Below are the code and all the weights of a small trained network. Each question names an input and a class and asks about switching units off, where a switched-off unit gives its printed mean instead of its output.

import numpy as np


def w(rows, s, z=0):
    codes = np.array(rows[::2]) - 128.0
    scale = np.full(codes.shape[1], s)
    scale[-1] = z or s
    return codes * scale


def norm(h):
    return h / np.sqrt((h * h).mean(-1, keepdims=True) + 1e-5)


def f(y):
    return np.maximum(y, 0)


def log_softmax(a):
    a = a - a.max(-1, keepdims=True)
    return a - np.log(np.exp(a).sum(-1, keepdims=True))


def net(x, mask):
    res = np.array(x, float).reshape(1, 7) / 4 @ E
    u = 0
    for l in range(2):
        y = f(norm(res) @ A[l][:, :-1].T + A[l][:, -1])
        res = res + np.where(mask[u : u + 4], y, B[l][:, -1]) @ B[l][:, :-1]
        u += 4
    return log_softmax(norm(res)[-1] @ U[:, :-1].T + U[:, -1])


A, B = {}, {}
E = w([
[115,129,133,126,126,140,125,136,115,122,123,131],'x0',
[118,128,133,133,115,125,131,134,120,121,118,121],'x1',
[92,155,99,59,171,55,65,197,169,114,72,137],'x2',
[131,128,125,135,128,125,132,131,120,130,113,122],'x3',
[134,132,127,126,138,126,135,122,122,129,124,127],'x4',
[6,136,84,153,163,129,181,107,175,219,126,82],'x5',
[146,89,224,197,163,93,158,161,128,127,114,228],'x6',
],0.011)
A[0] = w([
[39,119,91,140,168,111,133,152,134,167,110,142,2],'0.n0',
[147,159,56,68,64,196,120,65,116,112,123,14,151],'0.n1',
[144,153,12,1,111,157,70,132,122,89,98,29,72],'0.n2',
[20,144,83,126,145,149,184,95,145,195,145,73,75],'0.n3',
],0.011,0.0066)
B[0] = w([
[140,208,199,29,144,122,173,109,157,180,155,75,164],'0.n0',
[137,63,59,72,143,201,163,241,89,99,147,112,252],'0.n1',
[170,232,173,150,86,34,55,8,135,125,142,110,247],'0.n2',
[73,34,39,182,157,177,116,178,95,78,90,137,222],'0.n3',
],0.011,0.016)
A[1] = w([
[4,133,138,153,178,129,185,106,167,197,118,111,140],'1.n0',
[109,145,122,46,173,57,99,197,158,123,91,135,154],'1.n1',
[173,155,115,28,122,158,143,169,131,147,156,87,108],'1.n2',
[42,171,50,108,138,139,128,104,135,166,142,38,6],'1.n3',
],0.022,0.0023)
B[1] = w([
[254,229,64,136,50,102,101,130,106,138,198,77,230],'1.n0',
[66,132,130,106,220,111,63,165,154,77,84,122,223],'1.n1',
[180,181,96,199,108,125,177,165,153,202,164,122,220],'1.n2',
[57,60,247,102,134,126,162,55,157,150,76,196,251],'1.n3',
],0.013,0.018)
U = w([
[206,143,54,169,56,163,179,155,81,185,199,90,205],'0',
[140,235,101,99,147,52,47,118,142,129,136,68,152],'1',
[29,15,56,138,112,201,193,108,89,159,122,104,40],'2',
[45,102,193,73,140,104,127,67,160,182,68,143,76],'3',
[165,82,236,174,126,155,174,118,70,107,151,187,239],'4',
[93,88,138,133,237,121,82,247,127,76,84,167,7],'5',
],0.013,0.002)

Each question gives the input, the list of numbers given to net, and the class t.
The units are the neurons (one row each of A and B). Each row of codes is followed by its name. A weight is (code - 128) times the scale printed after its matrix; where a second scale follows, it is the last column's (A, B and U).
mask holds one flag per neuron, layer by layer. A switched-off neuron (its flag False) gives its mean, the last column of its row in B, instead of its output. The means were averaged over made-up inputs and are rounded, as every weight is.
A unit's drop is (log p(t) with every unit on - log p(t) with that unit switched off) / (log p(t) with every unit on - log p(t) with every unit switched off).
The circuit of an input: a set's keep is (log p(t) with only the set's units on - log p(t) with every unit switched off) / (log p(t) with every unit on - log p(t) with every unit switched off). Starting from all 8 units, units are removed one at a time, each time the one whose removal leaves the highest keep (on an exact tie, the one counted first), for as long as the keep stays at least 0.8.
circuit, biggest first: the units of the circuit, biggest drop first
most important unit: the unit with the biggest drop
k most important neurons: the k neurons with the biggest drops, biggest first
top k neurons in layer l: the k neurons of layer l with the biggest drops, biggest first
drop when u is switched off: that unit's drop, to one decimal
input [0,2,7,-1,-3,5,7], class 1: top 2 neurons in layer 1 : [1.n0; 1.n1]
input [3,-2,0,1,1,4,-4], class 2: most important unit : 0.n3
input [-3,-7,0,-7,5,6,-4], class 2: 2 most important neurons : [0.n3; 0.n1]
input [1,3,0,1,-8,-6,-3], class 0: top 3 neurons in layer 1 : [1.n1; 1.n2; 1.n3]
input [3,3,-7,6,1,8,-1], class 2: 2 most important neurons : [0.n3; 1.n3]
input [-4,7,-3,-8,4,5,5], class 0: 3 most important neurons : [1.n0; 0.n2; 1.n1]
input [7,1,-6,1,8,2,-7], class 2: top 2 neurons in layer 0 : [0.n1; 0.n3]
input [-7,3,-1,2,5,-6,1], class 4: 3 most important neurons : [0.n1; 1.n0; 1.n1]
input [0,1,7,-4,-4,-1,1], class 5: 3 most important neurons : [1.n1; 1.n0; 1.n2]
input [3,3,0,4,1,-4,-3], class 0: 3 most important neurons : [0.n1; 1.n2; 1.n1]
input [8,1,4,-1,-2,1,-7], class 3: 2 most important neurons : [1.n3; 0.n2]
input [0,-1,1,1,-8,8,-1], class 3: top 2 neurons in layer 0 : [0.n0; 0.n1]
input [-3,4,-2,-7,-7,-5,-7], class 0: 2 most important neurons : [0.n1; 1.n2]
input [3,-1,-7,-6,-6,2,-5], class 2: most important unit : 1.n0
input [-3,8,1,2,-3,-3,3], class 5: 2 most important neurons : [0.n2; 1.n0]
input [3,8,-2,4,-5,-7,-6], class 0: 3 most important neurons : [0.n1; 1.n2; 1.n1]
input [1,3,6,3,5,2,-2], class 3: top 2 neurons in layer 1 : [1.n3; 1.n0]
input [-1,-2,7,-6,-6,8,-2], class 3: 2 most important neurons : [1.n3; 0.n3]
input [7,-2,2,-1,-3,2,-3], class 3: 2 most important neurons : [1.n3; 0.n2]
input [-2,-4,0,8,8,-4,-3], class 0: most important unit : 0.n1
input [7,-3,1,-3,3,5,8], class 1: top 3 neurons in layer 0 : [0.n0; 0.n1; 0.n3]
input [0,3,-3,7,1,6,6], class 0: top 2 neurons in layer 1 : [1.n0; 1.n1]
input [-3,4,3,2,1,4,-7], class 3: drop when 1.n3 is switched off : 0.7
input [0,-4,5,-2,6,1,-1], class 3: drop when 1.n0 is switched off : 0.4
input [1,-7,-1,-7,7,7,8], class 0: drop when 1.n0 is switched off : 0.9
input [5,7,-7,2,-7,5,-8], class 2: drop when 0.n1 is switched off : 0.1
input [7,2,-7,-8,1,6,5], class 0: circuit, biggest first : [1.n0]
